Below are the code and all the weights of a small trained network. Each question names an input and a class and asks about switching units off, where a switched-off unit gives its printed mean instead of its output.

import numpy as np


def w(rows, s, z=0):
    codes = np.array(rows[::2]) - 128.0
    scale = np.full(codes.shape[1], s)
    scale[-1] = z or s
    return codes * scale


def norm(h):
    return h / np.sqrt((h * h).mean(-1, keepdims=True) + 1e-5)


def f(y):
    return np.maximum(y, 0)


def log_softmax(a):
    a = a - a.max(-1, keepdims=True)
    return a - np.log(np.exp(a).sum(-1, keepdims=True))


def net(x, mask):
    res = np.array(x, float).reshape(1, 5) / 4 @ E
    u = 0
    for l in range(2):
        y = f(norm(res) @ A[l][:, :-1].T + A[l][:, -1])
        res = res + np.where(mask[u : u + 12], y, B[l][:, -1]) @ B[l][:, :-1]
        u += 12
    return log_softmax(norm(res)[-1] @ U[:, :-1].T + U[:, -1])


A, B = {}, {}
E = w([
[120,132,133,140,128,127,125,130,124],'x0',
[84,160,77,76,240,110,101,192,166],'x1',
[155,196,198,81,91,214,115,200,159],'x2',
[124,126,158,177,133,101,82,89,254],'x3',
[128,131,127,133,133,133,133,124,128],'x4',
],0.0044)
A[0] = w([
[167,183,147,98,104,197,117,164,130,56],'L0N0',
[93,151,53,86,249,130,126,224,134,79],'L0N1',
[136,123,80,132,102,138,133,160,110,85],'L0N2',
[145,205,183,83,82,235,113,205,132,69],'L0N3',
[121,113,69,138,120,81,95,74,125,69],'L0N4',
[107,117,104,109,133,79,188,155,18,34],'L0N5',
[114,142,66,148,135,129,102,79,103,67],'L0N6',
[131,88,15,173,149,45,149,82,52,58],'L0N7',
[149,118,152,226,148,84,77,137,253,88],'L0N8',
[162,152,73,119,136,175,191,202,14,45],'L0N9',
[200,80,209,142,42,166,183,50,43,75],'L0N10',
[173,149,117,115,126,135,183,175,42,3],'L0N11',
],0.0049,0.0034)
B[0] = w([
[105,53,159,164,181,71,151,137,126,191],'L0N0',
[192,188,74,191,61,72,129,124,61,253],'L0N1',
[107,164,154,127,148,147,114,109,132,140],'L0N2',
[116,24,166,165,221,86,214,148,152,250],'L0N3',
[167,106,213,109,134,162,154,181,127,169],'L0N4',
[59,133,173,70,105,196,71,44,166,181],'L0N5',
[157,128,169,119,112,147,141,168,139,148],'L0N6',
[141,69,231,136,193,156,215,253,171,217],'L0N7',
[99,105,109,47,109,218,94,71,88,239],'L0N8',
[85,112,161,25,108,182,7,42,136,213],'L0N9',
[141,207,32,154,120,57,104,176,111,237],'L0N10',
[68,105,138,96,107,163,85,41,140,169],'L0N11',
],0.005,0.0051)
A[1] = w([
[131,179,102,168,88,97,155,108,118,20],'L1N0',
[164,233,42,136,172,65,113,168,108,16],'L1N1',
[162,244,51,129,152,56,113,182,117,11],'L1N2',
[112,133,122,101,112,205,60,1,233,19],'L1N3',
[95,144,179,76,169,144,111,164,123,129],'L1N4',
[155,184,191,101,89,202,139,238,156,5],'L1N5',
[142,181,77,207,19,61,157,181,87,55],'L1N6',
[90,79,143,147,173,44,180,89,143,46],'L1N7',
[112,207,74,90,93,125,89,87,121,139],'L1N8',
[165,139,135,211,37,128,133,108,98,40],'L1N9',
[86,189,112,127,119,169,100,104,134,97],'L1N10',
[100,67,202,140,168,113,229,188,147,53],'L1N11',
],0.0051,0.002)
B[1] = w([
[160,166,111,109,111,115,127,170,170,144],'L1N0',
[169,182,101,164,42,112,108,122,176,184],'L1N1',
[149,188,80,145,46,127,127,99,171,183],'L1N2',
[70,114,148,41,89,167,81,101,3,225],'L1N3',
[111,119,86,178,77,118,129,105,156,201],'L1N4',
[148,88,153,157,180,91,205,140,110,152],'L1N5',
[134,202,39,100,123,111,70,122,212,188],'L1N6',
[140,131,169,127,149,158,169,160,98,186],'L1N7',
[134,91,189,173,174,130,172,156,168,190],'L1N8',
[122,189,64,151,128,106,123,160,157,164],'L1N9',
[144,73,150,155,150,114,138,133,114,162],'L1N10',
[181,118,154,187,189,110,183,136,158,254],'L1N11',
],0.0063,0.0052)
U = w([
[166,55,215,193,243,114,247,171,156,255],'0',
[28,101,163,7,98,214,30,37,53,116],'1',
[171,255,14,177,68,79,94,136,188,8],'2',
],0.0074,0.00071)

Each question gives the input, the list of numbers given to net, and the class t.
The units are the neurons (one row each of A and B). Each row of codes is followed by its name. A weight is (code - 128) times the scale printed after its matrix; where a second scale follows, it is the last column's (A, B and U).
mask holds one flag per neuron, layer by layer. A switched-off neuron (its flag False) gives its mean, the last column of its row in B, instead of its output. The means were averaged over made-up inputs and are rounded, as every weight is.
A unit's drop is (log p(t) with every unit on - log p(t) with that unit switched off) / (log p(t) with every unit on - log p(t) with every unit switched off).
unit that matters most: the unit with the biggest drop
top k neurons: the k neurons with the biggest drops, biggest first
top k neurons in layer l: the k neurons of layer l with the biggest drops, biggest first
drop when u is switched off: that unit's drop, to one decimal
input [-8,6,-5,3,5], class 2: unit that matters most -> L0N1
input [0,2,-4,-6,1], class 1: top 2 neurons -> (L0N9 L0N5)
input [3,7,-6,1,5], class 2: top 2 neurons in layer 1 -> (L1N1 L1N2)
input [-2,-6,-1,7,5], class 1: top 3 neurons -> (L0N8 L0N1 L1N3)
input [6,-3,-1,2,-6], class 2: top 2 neurons -> (L0N10 L0N9)
input [7,-8,2,-6,-3], class 2: top 2 neurons -> (L0N10 L0N8)
input [0,4,2,-4,-8], class 1: top 3 neurons -> (L0N9 L0N10 L1N11)
input [-8,0,8,-8,-7], class 0: top 3 neurons -> (L0N3 L0N8 L1N3)
input [8,-5,7,-5,-7], class 0: top 2 neurons in layer 0 -> (L0N3 L0N1)
input [-2,2,-5,-6,5], class 1: top 3 neurons -> (L0N9 L0N5 L0N3)
input [0,-8,4,-7,-5], class 2: top 2 neurons -> (L0N10 L0N8)
input [2,6,0,7,-8], class 1: top 3 neurons -> (L0N8 L0N10 L1N3)
input [-2,-4,-5,7,-8], class 1: top 2 neurons in layer 0 -> (L0N8 L0N3)
input [5,4,-2,0,0], class 2: top neuron -> (L0N1)
input [-2,-4,-2,-3,-4], class 2: drop when L0N8 is switched off -> 2.7
